Here is a tiny trained network, its code and every weight. The questions are about switching its units off for an input and a class, where a switched-off unit gives its printed mean instead of its output.

import numpy as np


def w(rows, s, z=0):
    codes = np.array(rows[::2]) - 128.0
    scale = np.full(codes.shape[1], s)
    scale[-1] = z or s
    return codes * scale


def norm(h):
    return h / np.sqrt((h * h).mean(-1, keepdims=True) + 1e-5)


def f(y):
    return y / 2 * (1 + np.tanh(0.7978845608 * (y + 0.044715 * y**3)))


def log_softmax(a):
    a = a - a.max(-1, keepdims=True)
    return a - np.log(np.exp(a).sum(-1, keepdims=True))


def net(x, mask):
    res = np.array(x, float).reshape(1, 4) / 4 @ E
    u = 0
    for l in range(2):
        y = f(norm(res) @ A[l][:, :-1].T + A[l][:, -1])
        res = res + np.where(mask[u : u + 15], y, B[l][:, -1]) @ B[l][:, :-1]
        u += 15
    return log_softmax(norm(res)[-1] @ U[:, :-1].T + U[:, -1])


A, B = {}, {}
E = w([
[106,66,254,109],'x0',
[116,197,123,10],'x1',
[70,74,88,108],'x2',
[11,193,144,146],'x3',
],0.0032)
A[0] = w([
[126,137,110,92,42],'0.n1',
[100,127,164,152,164],'0.n2',
[181,219,120,232,107],'0.n3',
[167,141,188,9,1],'0.n4',
[138,97,127,96,111],'0.n5',
[44,157,81,173,64],'0.n6',
[110,159,187,120,12],'0.n7',
[73,83,132,186,146],'0.n8',
[117,158,82,48,65],'0.n9',
[120,119,194,153,47],'0.n10',
[1,99,113,160,70],'0.n11',
[98,183,202,112,8],'0.n12',
[162,150,122,133,80],'0.n13',
[103,163,182,162,128],'0.n14',
[72,83,92,150,202],'0.n15',
],0.0097,0.003)
B[0] = w([
[109,133,119,131,107],'0.n1',
[129,220,113,131,201],'0.n2',
[78,61,83,62,238],'0.n3',
[123,164,126,229,232],'0.n4',
[118,115,104,161,139],'0.n5',
[79,187,147,132,212],'0.n6',
[162,154,130,91,144],'0.n7',
[137,145,89,191,241],'0.n8',
[61,173,55,168,197],'0.n9',
[133,179,118,140,173],'0.n10',
[1,112,17,91,253],'0.n11',
[204,153,160,45,190],'0.n12',
[103,93,134,127,117],'0.n13',
[118,188,108,64,204],'0.n14',
[131,146,147,212,236],'0.n15',
],0.0072,0.0027)
A[1] = w([
[39,158,117,136,166],'1.n1',
[64,86,110,160,25],'1.n2',
[161,66,151,67,122],'1.n3',
[151,117,173,185,135],'1.n4',
[58,135,133,106,84],'1.n5',
[143,174,187,73,73],'1.n6',
[137,64,100,96,65],'1.n7',
[136,145,97,122,69],'1.n8',
[94,112,156,117,59],'1.n9',
[158,153,160,80,2],'1.n10',
[121,104,104,147,117],'1.n11',
[2,134,143,131,87],'1.n12',
[113,93,102,138,145],'1.n13',
[80,175,81,92,99],'1.n14',
[93,123,167,26,239],'1.n15',
],0.011,0.0024)
B[1] = w([
[102,114,68,134,255],'1.n1',
[179,153,138,55,174],'1.n2',
[69,143,45,95,142],'1.n3',
[151,80,93,180,165],'1.n4',
[110,188,100,174,171],'1.n5',
[191,142,79,71,159],'1.n6',
[96,88,141,59,138],'1.n7',
[69,118,178,166,134],'1.n8',
[143,170,126,137,114],'1.n9',
[171,141,105,118,130],'1.n10',
[132,85,167,97,151],'1.n11',
[46,158,77,118,234],'1.n12',
[148,103,116,95,160],'1.n13',
[76,183,136,253,235],'1.n14',
[190,127,117,182,175],'1.n15',
],0.0066,0.0058)
U = w([
[127,138,153,165,34],'0',
[97,131,201,91,6],'1',
[107,25,75,53,197],'2',
[107,133,175,97,3],'3',
[203,49,144,218,190],'4',
[226,226,149,83,178],'5',
[97,131,199,91,11],'6',
[7,216,36,188,191],'7',
],0.014,0.0069)

Each question gives the input, the list of numbers given to net, and the class t.
The units are the neurons (one row each of A and B). Each row of codes is followed by its name. A weight is (code - 128) times the scale printed after its matrix; where a second scale follows, it is the last column's (A, B and U).
mask holds one flag per neuron, layer by layer. A switched-off neuron (its flag False) gives its mean, the last column of its row in B, instead of its output. The means were averaged over made-up inputs and are rounded, as every weight is.
A unit's drop is (log p(t) with every unit on - log p(t) with that unit switched off) / (log p(t) with every unit on - log p(t) with every unit switched off).
most important unit: the unit with the biggest drop
top k neurons: the k neurons with the biggest drops, biggest first
k most important neurons of layer l: the k neurons of layer l with the biggest drops, biggest first
drop when u is switched off: that unit's drop, to one decimal
input [-1,5,-8,8], class 5: top 2 neurons	(0.n12 0.n11)
input [2,1,-5,5], class 5: most important unit	0.n12
input [2,4,-2,2], class 5: top 2 neurons	(0.n12 0.n11)
input [-5,-8,-2,-5], class 2: 2 most important neurons of layer 0	(0.n3 0.n4)
input [1,2,0,-7], class 4: top 2 neurons	(0.n4 0.n3)
input [-4,-4,8,-7], class 4: top 3 neurons	(0.n11 0.n3 0.n15)
input [5,-2,-1,-8], class 4: top 2 neurons	(0.n3 0.n11)
input [1,-6,-3,0], class 2: 4 most important neurons of layer 0	(0.n3 0.n11 0.n6 0.n4)
input [8,-3,7,-7], class 4: 2 most important neurons of layer 0	(0.n11 0.n3)
input [3,4,-2,-4], class 4: 2 most important neurons of layer 0	(0.n4 0.n11)
input [5,1,-4,-4], class 4: top 2 neurons	(0.n4 1.n4)
input [-5,-3,5,-5], class 4: 3 most important neurons of layer 0	(0.n11 0.n15 0.n3)
input [4,1,0,-2], class 4: 2 most important neurons of layer 0	(0.n4 0.n11)
input [3,-1,-4,-2], class 5: most important unit	0.n15
input [-4,-4,6,-4], class 4: 3 most important neurons of layer 0	(0.n15 0.n11 0.n3)
input [-2,0,-6,-3], class 2: drop when 0.n15 is switched off	0.0
input [-6,-4,2,-6], class 2: drop when 0.n4 is switched off	0.1
input [-5,-4,0,-1], class 2: drop when 0.n3 is switched off	0.6
